Below are the code and all the weights of a small trained network. Each question names an input and a target symbol and asks about switching units off, where a switched-off unit gives its printed mean instead of its output.

import numpy as np


def w(rows, s, z=0):
    codes = np.array(rows[::2]) - 128.0
    scale = np.full(codes.shape[1], s)
    scale[-1] = z or s
    return codes * scale


def f(y):
    return y / 2 * (1 + np.tanh(0.7978845608 * (y + 0.044715 * y**3)))


def softmax(a):
    e = np.exp(a - a.max(-1, keepdims=True))
    return e / e.sum(-1, keepdims=True)


def log_softmax(a):
    a = a - a.max(-1, keepdims=True)
    return a - np.log(np.exp(a).sum(-1, keepdims=True))


def net(x, mask):
    ids = ['αβγεζηθλμξπστφψω'.index(c) for c in x.split()]
    T = len(ids)
    res = E[ids] + P[:T]
    r = res
    for j in range(3):
        rows = slice(3 * j, 3 * j + 3)
        q, k, v = (r @ M[0][rows].T for M in (Q, K, V))
        z = softmax(np.where(np.tri(T) > 0, q @ k.T / 3**0.5, -1e9)) @ v
        o = O[0][rows]
        res = res + np.where(mask[j], z, o[:, -1]) @ o[:, :-1]
    y = f(res @ A[0][:, :-1].T + A[0][:, -1])
    res = res + np.where(mask[3:19], y, B[0][:, -1]) @ B[0][:, :-1]
    return log_softmax(res[-1] @ U[:, :-1].T + U[:, -1])


Q, K, V, O, A, B = {}, {}, {}, {}, {}, {}
E = w([
[157,181,64],'α',
[144,107,157],'β',
[164,148,74],'γ',
[201,90,100],'ε',
[122,137,144],'ζ',
[137,127,148],'η',
[186,110,88],'θ',
[151,157,74],'λ',
[76,190,129],'μ',
[110,157,148],'ξ',
[124,95,185],'π',
[197,74,102],'σ',
[67,89,145],'τ',
[21,143,210],'φ',
[54,86,55],'ψ',
[148,250,224],'ω',
],0.014)
P = w([
[254,99,125],'0',
[110,164,83],'1',
[134,63,154],'2',
[158,46,188],'3',
[70,146,132],'4',
[42,158,140],'5',
[97,108,159],'6',
[28,205,105],'7',
],0.0024)
Q[0] = w([
[152,153,84],'head 0',
[63,124,214],'head 0',
[195,131,1],'head 0',
[171,131,111],'head 1',
[137,154,132],'head 1',
[129,110,172],'head 1',
[148,149,173],'head 2',
[157,150,101],'head 2',
[137,118,87],'head 2',
],0.014)
K[0] = w([
[163,118,100],'head 0',
[15,102,244],'head 0',
[235,120,10],'head 0',
[115,120,97],'head 1',
[126,121,169],'head 1',
[78,163,146],'head 1',
[107,79,104],'head 2',
[169,96,107],'head 2',
[164,156,131],'head 2',
],0.012)
V[0] = w([
[199,145,57],'head 0',
[113,1,58],'head 0',
[226,150,44],'head 0',
[76,46,103],'head 1',
[126,149,127],'head 1',
[193,147,198],'head 1',
[117,159,175],'head 2',
[47,56,59],'head 2',
[125,157,135],'head 2',
],0.0081)
O[0] = w([
[211,189,53,32],'head 0',
[151,40,39,64],'head 0',
[216,177,54,6],'head 0',
[77,1,59,103],'head 1',
[109,113,163,130],'head 1',
[200,123,241,165],'head 1',
[124,98,183,148],'head 2',
[37,3,57,93],'head 2',
[144,112,128,132],'head 2',
],0.0064,0.0022)
A[0] = w([
[170,108,69,146],'neuron 0',
[150,106,181,124],'neuron 1',
[188,65,68,116],'neuron 2',
[92,83,134,147],'neuron 3',
[12,14,64,173],'neuron 4',
[163,183,212,141],'neuron 5',
[101,116,248,254],'neuron 6',
[64,157,73,159],'neuron 7',
[181,131,69,182],'neuron 8',
[91,140,221,61],'neuron 9',
[88,114,82,196],'neuron 10',
[78,122,254,164],'neuron 11',
[170,133,54,182],'neuron 12',
[132,130,117,125],'neuron 13',
[203,106,58,186],'neuron 14',
[141,76,202,128],'neuron 15',
],0.009,0.0075)
B[0] = w([
[101,217,173,157],'neuron 0',
[94,151,99,144],'neuron 1',
[134,214,102,153],'neuron 2',
[56,125,139,156],'neuron 3',
[109,152,218,189],'neuron 4',
[169,174,68,162],'neuron 5',
[157,73,66,252],'neuron 6',
[148,113,170,140],'neuron 7',
[134,176,174,172],'neuron 8',
[98,254,74,183],'neuron 9',
[118,98,214,149],'neuron 10',
[97,115,73,243],'neuron 11',
[118,176,198,174],'neuron 12',
[135,127,136,127],'neuron 13',
[122,196,163,181],'neuron 14',
[81,133,89,168],'neuron 15',
],0.0086,0.016)
U = w([
[150,221,179,132],'α',
[172,169,166,222],'β',
[52,130,252,184],'γ',
[129,3,42,254],'ε',
[137,120,170,8],'ζ',
[75,20,211,230],'η',
[139,114,154,27],'θ',
[199,95,133,196],'λ',
[126,133,103,150],'μ',
[115,105,120,191],'ξ',
[131,120,156,26],'π',
[157,121,135,74],'σ',
[110,182,21,37],'τ',
[150,106,143,158],'φ',
[17,142,122,64],'ψ',
[157,117,85,190],'ω',
],0.007,0.0049)

Each question gives the input, a string of symbols that net reads in full, and the target symbol t.
The units are the heads (3 rows each of Q, K, V and O) and the neurons (one row each of A and B). Each row of codes is followed by its name. A weight is (code - 128) times the scale printed after its matrix; where a second scale follows, it is the last column's (O, A, B and U).
mask holds one flag per unit, heads first, then neurons. A switched-off unit (its flag False) gives its mean, the last column of its rows in O or B, instead of its output. The means were averaged over made-up inputs and are rounded, as every weight is.
A unit's drop is (log p(t) with every unit on - log p(t) with that unit switched off) / (log p(t) with every unit on - log p(t) with every unit switched off).
The circuit of an input: a set's keep is (log p(t) with only the set's units on - log p(t) with every unit switched off) / (log p(t) with every unit on - log p(t) with every unit switched off). Starting from the 12 units with the biggest drops (on a tie, the unit counted first), units are removed one at a time, each time the one whose removal leaves the highest keep (on an exact tie, the one counted first), for as long as the keep stays at least 0.8.
units of the circuit, in order: the units of the circuit, biggest drop first
unit that matters most: the unit with the biggest drop
top k neurons: the k neurons with the biggest drops, biggest first
heads that matter: for each layer, one digit per head in row order, 1 if its drop is at least 0.15 and else 0, layers parted by /
drop when u is switched off: that unit's drop, to one decimal
input π φ λ π φ ζ, target ψ: units of the circuit, in order	[head 0; neuron 9; neuron 11]
input γ θ λ μ φ ξ, target ψ: units of the circuit, in order	[head 0; neuron 9; neuron 11]
input ζ α ξ ξ π λ, target α: units of the circuit, in order	[head 0; neuron 6; neuron 11]
input ζ φ τ θ ψ τ γ ξ, target η: heads that matter	011
input π τ π ψ φ ξ ψ, target γ: unit that matters most	neuron 4
input η ω ζ β, target τ: heads that matter	111
input ζ ψ β π μ ξ λ ε, target α: heads that matter	100
input σ φ ζ ζ ω α β, target τ: top 2 neurons	[neuron 9; neuron 5]
input λ α π φ ω ε π, target τ: top 3 neurons	[neuron 9; neuron 6; neuron 5]
input λ λ ω φ, target τ: top 3 neurons	[neuron 9; neuron 6; neuron 5]
input β α φ, target ψ: top 3 neurons	[neuron 9; neuron 11; neuron 4]
input ξ φ π, target ψ: top 2 neurons	[neuron 9; neuron 4]
input τ ξ φ, target ψ: top 2 neurons	[neuron 9; neuron 11]
input φ ζ ω π π α ζ, target ε: drop when head 0 is switched off	0.0
input μ θ π π, target ε: drop when neuron 6 is switched off	0.1
input λ π τ β, target η: drop when neuron 9 is switched off	0.2
input γ σ α θ τ ζ, target η: top neuron	[neuron 9]
